Where the symbols take the elements:
Z960: ξ>Z483, β>Z323, ρ>Z499, η>Z959
Z165: ξ>Z748, β>Z641, ρ>Z957, η>Z372
Z870: ξ>Z508, β>Z592, ρ>Z189, η>Z532
Z947: ξ>Z237, β>Z38, ρ>Z76, η>Z909
Z928: ξ>Z549, β>Z588, ρ>Z272, η>Z871
Z284: ξ>Z246, β>Z529, ρ>Z719, η>Z204
Z836: ξ>Z961, β>Z217, ρ>Z978, η>Z402
Z389: ξ>Z331, β>Z530, ρ>Z431, η>Z64
Z723: ξ>Z978, β>Z497, ρ>Z683, η>Z814
Z750: ξ>Z222, β>Z189, ρ>Z704, η>Z870
Z792: ξ>Z128, β>Z961, ρ>Z423, η>Z575
Z570: ξ>Z421, β>Z165, ρ>Z297, η>Z748
Z189: ξ>Z870, β>Z331, ρ>Z447, η>Z592
Z431: ξ>Z389, β>Z102, ρ>Z85, η>Z530
Z772: ξ>Z719, β>Z654, ρ>Z644, η>Z382
Z763: ξ>Z440, β>Z237, ρ>Z100, η>Z115
Z748: ξ>Z976, β>Z372, ρ>Z165, η>Z881
Z532: ξ>Z874, β>Z618, ρ>Z592, η>Z241
Z434: ξ>Z589, β>Z723, ρ>Z397, η>Z978
Z453: ξ>Z206, β>Z297, ρ>Z997, η>Z570
Z120: ξ>Z712, β>Z976, ρ>Z421, η>Z756
Z177: ξ>Z555, β>Z750, ρ>Z909, η>Z222
Z559: ξ>Z337, β>Z120, ρ>Z954, η>Z712
Z257: ξ>Z345, β>Z463, ρ>Z415, η>Z450
Z623: ξ>Z939, β>Z397, ρ>Z84, η>Z434
Z76: ξ>Z947, β>Z701, ρ>Z495, η>Z38
Z909: ξ>Z177, β>Z704, ρ>Z38, η>Z750
Z402: ξ>Z49, β>Z772, ρ>Z217, η>Z719
Z954: ξ>Z559, β>Z421, ρ>Z206, η>Z120
Z997: ξ>Z453, β>Z345, ρ>Z139, η>Z297
Z953: ξ>Z497, β>Z117, ρ>Z246, η>Z875
Z440: ξ>Z850, β>Z115, ρ>Z763, η>Z272
Z978: ξ>Z836, β>Z814, ρ>Z723, η>Z217
Z390: ξ>Z818, β>Z495, ρ>Z549, η>Z76
Z463: ξ>Z450, β>Z479, ρ>Z819, η>Z25
Z632: ξ>Z269, β>Z423, ρ>Z784, η>Z792
Z819: ξ>Z463, β>Z220, ρ>Z174, η>Z479
Z824: ξ>Z298, β>Z928, ρ>Z850, η>Z549
Z538: ξ>Z84, β>Z519, ρ>Z128, η>Z114
Z513: ξ>Z254, β>Z850, ρ>Z285, η>Z824
Z139: ξ>Z997, β>Z257, ρ>Z71, η>Z345
Z524: ξ>Z439, β>Z284, ρ>Z49, η>Z246
Z818: ξ>Z100, β>Z76, ρ>Z390, η>Z947
Z285: ξ>Z513, β>Z440, ρ>Z894, η>Z850
Z450: ξ>Z957, β>Z25, ρ>Z463, η>Z522
Z871: ξ>Z495, β>Z154, ρ>Z588, η>Z703
Z100: ξ>Z763, β>Z947, ρ>Z818, η>Z237
Z114: ξ>Z397, β>Z439, ρ>Z519, η>Z683
Z881: ξ>Z174, β>Z632, ρ>Z372, η>Z269
Z298: ξ>Z847, β>Z549, ρ>Z824, η>Z390
Z382: ξ>Z529, β>Z847, ρ>Z654, η>Z673
Z85: ξ>Z431, β>Z337, ρ>Z313, η>Z102
Z345: ξ>Z297, β>Z450, ρ>Z257, η>Z957
Z588: ξ>Z871, β>Z146, ρ>Z555, η>Z154
Z575: ξ>Z519, β>Z49, ρ>Z961, η>Z524
Z483: ξ>Z514, β>Z959, ρ>Z960, η>Z616
Z644: ξ>Z772, β>Z254, ρ>Z536, η>Z654
Z447: ξ>Z189, β>Z389, ρ>Z616, η>Z331
Z522: ξ>Z641, β>Z623, ρ>Z25, η>Z939
Z272: ξ>Z928, β>Z555, ρ>Z115, η>Z588
Z146: ξ>Z154, β>Z508, ρ>Z222, η>Z499
Z337: ξ>Z102, β>Z712, ρ>Z559, η>Z71
Z102: ξ>Z530, β>Z71, ρ>Z337, η>Z139
Z976: ξ>Z756, β>Z881, ρ>Z748, η>Z174
Z874: ξ>Z323, β>Z241, ρ>Z532, η>Z313
Z508: ξ>Z499, β>Z532, ρ>Z870, η>Z874
Z269: ξ>Z220, β>Z792, ρ>Z632, η>Z128
Z415: ξ>Z257, β>Z819, ρ>Z756, η>Z463
Z439: ξ>Z683, β>Z246, ρ>Z524, η>Z953
Z673: ξ>Z183, β>Z818, ρ>Z847, η>Z100
Z206: ξ>Z954, β>Z570, ρ>Z453, η>Z421
Z654: ξ>Z382, β>Z298, ρ>Z254, η>Z847
Z961: ξ>Z575, β>Z402, ρ>Z836, η>Z49
Z117: ξ>Z875, β>Z894, ρ>Z204, η>Z285
Z174: ξ>Z819, β>Z269, ρ>Z881, η>Z220
Z530: ξ>Z64, β>Z139, ρ>Z102, η>Z997
Z71: ξ>Z139, β>Z415, ρ>Z712, η>Z257
Z536: ξ>Z644, β>Z513, ρ>Z875, η>Z254
Z683: ξ>Z723, β>Z953, ρ>Z439, η>Z497
Z529: ξ>Z204, β>Z673, ρ>Z382, η>Z183
Z712: ξ>Z71, β>Z756, ρ>Z120, η>Z415
Z64: ξ>Z610, β>Z997, ρ>Z530, η>Z453
Z850: ξ>Z824, β>Z272, ρ>Z440, η>Z928
Z128: ξ>Z538, β>Z575, ρ>Z792, η>Z519
Z84: ξ>Z623, β>Z114, ρ>Z538, η>Z397
Z372: ξ>Z881, β>Z784, ρ>Z641, η>Z632
Z555: ξ>Z588, β>Z222, ρ>Z177, η>Z146
Z397: ξ>Z434, β>Z683, ρ>Z114, η>Z723
Z592: ξ>Z532, β>Z610, ρ>Z331, η>Z618
Z479: ξ>Z25, β>Z538, ρ>Z220, η>Z84
Z847: ξ>Z673, β>Z390, ρ>Z298, η>Z818
Z814: ξ>Z217, β>Z536, ρ>Z497, η>Z644
Z875: ξ>Z536, β>Z285, ρ>Z117, η>Z513
Z49: ξ>Z524, β>Z719, ρ>Z402, η>Z284
Z217: ξ>Z402, β>Z644, ρ>Z814, η>Z772
Z618: ξ>Z241, β>Z206, ρ>Z610, η>Z954
Z154: ξ>Z703, β>Z499, ρ>Z146, η>Z960
Z323: ξ>Z959, β>Z313, ρ>Z874, η>Z85
Z495: ξ>Z76, β>Z703, ρ>Z871, η>Z701
Z756: ξ>Z415, β>Z174, ρ>Z976, η>Z819
Z25: ξ>Z522, β>Z84, ρ>Z479, η>Z623
Z204: ξ>Z117, β>Z183, ρ>Z529, η>Z894
Z331: ξ>Z592, β>Z64, ρ>Z389, η>Z610
Z220: ξ>Z479, β>Z128, ρ>Z269, η>Z538
Z183: ξ>Z894, β>Z100, ρ>Z673, η>Z763
Z610: ξ>Z618, β>Z453, ρ>Z64, η>Z206
Z254: ξ>Z654, β>Z824, ρ>Z513, η>Z298
Z957: ξ>Z165, β>Z522, ρ>Z450, η>Z641
Z423: ξ>Z792, β>Z836, ρ>Z589, η>Z961
Z784: ξ>Z632, β>Z589, ρ>Z939, η>Z423
Z719: ξ>Z284, β>Z382, ρ>Z772, η>Z529
Z237: ξ>Z115, β>Z909, ρ>Z947, η>Z177
Z514: ξ>Z704, β>Z616, ρ>Z483, η>Z447
Z38: ξ>Z909, β>Z514, ρ>Z701, η>Z704
Z246: ξ>Z953, β>Z204, ρ>Z284, η>Z117
Z589: ξ>Z423, β>Z978, ρ>Z434, η>Z836
Z641: ξ>Z372, β>Z939, ρ>Z522, η>Z784
Z297: ξ>Z570, β>Z957, ρ>Z345, η>Z165
Z519: ξ>Z114, β>Z524, ρ>Z575, η>Z439
Z241: ξ>Z313, β>Z954, ρ>Z618, η>Z559
Z704: ξ>Z750, β>Z447, ρ>Z514, η>Z189
Z499: ξ>Z960, β>Z874, ρ>Z508, η>Z323
Z421: ξ>Z120, β>Z748, ρ>Z570, η>Z976
Z222: ξ>Z146, β>Z870, ρ>Z750, η>Z508
Z701: ξ>Z38, β>Z483, ρ>Z703, η>Z514
Z616: ξ>Z447, β>Z431, ρ>Z959, η>Z389
Z939: ξ>Z784, β>Z434, ρ>Z623, η>Z589
Z115: ξ>Z272, β>Z177, ρ>Z237, η>Z555
Z703: ξ>Z701, β>Z960, ρ>Z154, η>Z483
Z497: ξ>Z814, β>Z875, ρ>Z953, η>Z536
Z959: ξ>Z616, β>Z85, ρ>Z323, η>Z431
Z313: ξ>Z85, β>Z559, ρ>Z241, η>Z337
Z549: ξ>Z390, β>Z871, ρ>Z928, η>Z495
Z894: ξ>Z285, β>Z763, ρ>Z183, η>Z440

In the rows, 496 means zero.

The rows follow the links: the fewer symbols apart two elements are, the more alike their rows tend to be.

Some elements and rows for them; each showing differs a little:
Z610	[ 522  579  368  371  321  357  303  528  581  699  602   89  276  447  570  329  434  679  456  149  638  288  291  452  605  507  515  501  592  624  358  247  768  578  324  243  400  473  586  501  708  466]
Z204	[ 474  525  744  467  644  238  535  542  613  506  200  784  687  527  507  640  604  182  775  513  604  518  372  779  427  647  435  515  302  392  648  598  276  372  492  812  406  440  590  534  331  285]
Z174	[ 620  413  487  595  479  503  670  374  755  362  472  343  165  190  286  283  427  544  385  333  639  688  339  597  847  493  559  499  390  560  655  472  563  423  364  739  250  514  381  238  675  402]
Z402	[ 534  396  388  621  747  526  758  422  279  265  600  775  621  644  476  510  398  687  353  914  716  528  532  381  369  410  378  650  492  458  588  823  481  490  689  682  369  490  301  652  396  643]
Z102	[ 513  587  518  417  292  331  340  505  677  696  495  138  245  313  528  398  517  490  547   60  559  410  290  548  732  539  588  466  492  553  425  171  657  490  280  366  385  469  613  375  701  343]
Z673	[ 418  520  500  500  635  595  470  584  248  447  488  815  855  771  593  723  552  420  545  832  337  467  719  414  150  465  434  473  559  407  449  676  310  506  683  479  719  495  501  709  273  627]
Z434	[ 473  645  725  282  645  616  487  464  786  325  427  460  537  367  387  696  461  371  626  552  676  657  512  546  904  848  225  725  512  399  574  532  499  475  598  828  379  529  346  354  523  539]
Z530	[ 508  596  477  384  292  324  316  492  674  713  530  110  253  366  539  369  481  555  555   70  605  354  262  520  695  530  548  489  524  593  428  219  693  524  303  303  373  466  610  418  699  394]
Z589	[ 472  693  721  245  639  562  447  461  737  358  483  432  556  420  443  723  433  406  635  559  709  643  488  491  927  868  235  784  548  384  532  511  549  482  608  816  396  541  334  378  536  574]
Z954	[ 504  530  643  543  226  403  391  470  654  631  448  261  216  230  531  437  593  397  588   83  390  579  398  513  787  458  786  432  426  473  512  199  515  421  309  442  469  474  614  287  686  262]
Z522	[ 571  306  538  753  457  451  751  302  459  302  553  566  226  257  451  358  476  566  408  477  627  780  432  395  793  313  790  573  347  440  699  531  506  360  474  772  247  454  407  348  679  299]
Z183	[ 420  482  569  543  596  574  513  547  227  442  465  830  827  742  585  704  578  358  568  813  328  492  744  433  181  443  493  494  491  378  482  666  272  492  664  515  717  499  512  680  261  576]
Z549	[ 553  523  391  316  643  377  461  623  711  663  225  481  643  564  326  396  486  364  500  472  489  250  329  957  125  633  149  265  472  683  491  581  426  551  426  468  582  547  567  530  268  564]
Z415	[ 477  559  405  426  404  799  411  426  514  349  787  186  336  442  478  499  369  741  311  510  494  571  645  164  833  574  427  649  734  531  357  418  731  623  557  372  523  568  310  399  685  746]
Z120	[ 442  446  559  652  240  761  461  410  332  406  713  431  323  365  606  541  544  591  438  449  234  726  757  109  771  350  884  532  552  382  418  304  522  494  526  395  616  517  470  363  683  486]
Z750	[ 411  701  508  248  377  426  149  655  535  796  457  252  648  657  639  625  547  411  633  322  396  199  505  515  353  611  370  432  646  558  271  281  556  610  440  156  693  479  676  614  441  559]
Z217	[ 523  401  375  564  769  479  698  441  313  291  606  764  652  682  493  503  374  692  365  886  784  498  500  382  372  461  325  669  519  496  559  830  504  506  684  666  363  486  312  686  389  632]
Z644	[ 497  612  621  331  739  166  536  555  646  527  323  633  676  573  496  591  469  367  706  542  876  365  229  733  459  727  200  639  425  481  591  631  467  444  507  764  282  442  505  613  352  425]
Z397	[ 489  598  750  314  645  622  536  450  809  319  395  489  538  350  346  663  468  332  616  557  629  695  505  590  886  830  240  677  469  414  616  550  453  475  575  861  421  534  338  318  512  536]
Z257	[ 464  564  408  460  384  823  414  424  440  370  793  225  362  440  498  516  394  755  341  531  455  572  703  116  801  529  496  646  713  492  349  390  711  613  576  341  553  564  333  430  710  728]

Each walk starts at a row. The symbols on each line, taken left to right, move it on to the next element.
Answer with the element's row; about right is enough.
new walk
[ 525  356  528  750  469  426  719  314  317  305  645  632  294  361  547  428  463  631  428  558  660  749  479  273  778  297  826  659  397  388  643  540  511  373  515  734  253  428  381  440  686  313]
β η ξ β ρ η [ 493  538  403  405  772  330  614  497  433  381  570  627  672  704  527  543  367  651  482  783  909  338  348  499  379  601  184  742  542  511  527  771  592  523  645  654  262  457  349  719  412  613]
ρ ρ ρ ξ ξ β ξ ξ [ 502  578  701  366  684  205  541  547  648  536  247  686  668  526  514  606  532  232  770  498  746  433  272  802  472  683  298  555  363  457  644  607  365  400  495  794  334  412  548  551  358  346]
new walk
[ 433  545  574  546  520  433  545  392  295  316  770  559  492  528  693  632  421  672  547  666  794  618  534   89  822  512  592  888  576  324  512  541  626  459  643  672  280  411  343  605  661  492]
ρ ξ ρ ξ η ξ β [ 563  382  620  597  666  669  723  399  623  211  379  754  514  326  267  533  509  370  466  720  437  806  619  622  653  537  452  506  368  415  716  714  291  406  588  908  468  559  343  293  433  502]
β ξ ρ η ξ [ 491  607  543  323  761  224  535  528  586  492  408  587  681  647  520  584  402  489  628  634  942  328  262  641  442  740  128  702  495  509  558  671  558  506  548  709  250  447  436  662  426  523]
new walk
[ 418  458  660  603  589  486  546  536  281  438  364  931  793  678  587  713  635  272  632  754  314  578  715  495  223  451  561  467  396  349  564  649  218  432  651  641  635  462  545  623  263  460]
ξ ξ ξ ξ ρ ρ [ 448  457  724  598  586  418  591  533  383  476  311  928  759  597  567  690  639  187  706  669  372  605  593  624  295  479  585  453  343  332  642  628  191  393  581  736  591  453  583  563  285  336]
ξ ξ ξ ξ ρ ρ [ 451  504  753  551  606  323  586  542  513  498  243  864  709  531  536  664  624  150  744  577  468  607  475  694  370  537  545  487  306  340  653  585  212  354  548  769  502  435  599  524  283  291]
new walk
[ 459  464  742  592  602  364  588  553  441  477  252  897  705  555  556  682  648  187  746  623  413  595  540  674  348  507  542  442  328  327  644  622  196  376  571  740  552  454  580  551  279  318]
ξ η ξ ρ ρ [ 442  535  501  464  644  602  459  594  270  457  508  785  859  798  591  684  522  439  542  842  358  406  733  411  149  531  356  498  582  437  428  678  366  542  690  417  715  521  484  704  238  667]
ξ ρ ξ β ξ ρ [ 527  568  385  262  696  466  414  641  685  609  326  473  725  650  357  452  453  419  502  570  528  236  398  859  140  678   60  370  527  670  448  634  483  601  489  410  590  571  529  599  262  688]
new walk
[ 507  572  381  367  430  785  429  421  588  388  767  167  337  408  424  477  347  735  302  500  543  548  603  280  840  621  360  655  718  566  352  421  767  606  537  407  455  570  316  381  706  745]
β η ξ β ρ η [ 500  520  715  428  640  667  631  450  783  274  353  599  509  306  269  608  506  307  563  583  534  768  555  661  806  750  304  584  407  406  661  592  361  427  559  895  443  547  356  244  459  500]
β ξ ρ ρ β η [ 470  506  766  508  642  294  594  548  556  515  221  819  699  523  510  660  624  142  787  540  531  552  426  747  397  593  490  478  285  378  675  594  252  364  522  786  478  431  586  518  296  285]
new walk
[ 460  519  437  490  368  848  411  411  393  338  806  259  360  446  528  510  411  733  321  544  403  611  728  101  793  482  591  643  705  455  343  398  676  593  603  342  582  563  355  425  695  686]
ρ η ξ η β ρ [ 397  592  605  468  545  457  532  404  325  339  741  546  514  544  690  684  438  671  556  649  808  628  542  121  846  577  531  894  614  321  492  546  633  479  652  657  295  420  348  607  653  514]
ξ ρ β ξ ξ β ρ ρ [ 559  319  524  705  685  662  808  391  420  209  484  842  550  455  328  485  459  495  383  852  474  772  625  484  479  412  499  529  372  419  680  795  334  431  621  810  448  543  314  452  420  545]
new walk
[ 501  439  650  656  207  573  434  424  510  538  521  397  246  264  553  492  605  432  545  237  254  721  613  346  793  364  918  427  431  384  500  227  476  406  369  487  536  470  581  275  696  283]
β ξ ρ ρ β η [ 548  337  528  754  461  435  747  308  388  312  600  600  258  316  490  381  473  600  400  512  645  769  439  321  783  283  813  610  343  398  682  532  510  360  487  775  253  443  393  405  671  316]
η ξ β β η ρ [ 492  476  384  470  783  367  643  479  363  364  595  681  653  699  521  535  372  686  435  828  898  394  386  453  361  573  222  730  547  510  522  807  569  531  648  673  278  470  344  741  430  618]
new walk
[ 546  573  400  294  659  420  439  640  713  649  282  467  669  608  349  415  482  388  503  508  511  250  359  897  136  655   95  312  513  697  478  614  468  576  456  415  589  553  551  566  296  637]
β η ρ ξ β ξ η η β [ 500  607  437  361  316  323  311  529  629  712  559   91  255  424  551  361  440  611  507  106  622  313  262  493  658  547  524  500  563  637  375  222  737  545  318  269  386  475  590  450  699  435]
ρ ξ β β ξ ξ ρ η [ 569  562  406  377  512  681  473  432  760  377  628  130  262  312  308  389  341  697  322  391  631  554  466  468  895  685  303  592  607  619  466  443  749  573  474  530  368  556  322  275  707  672]
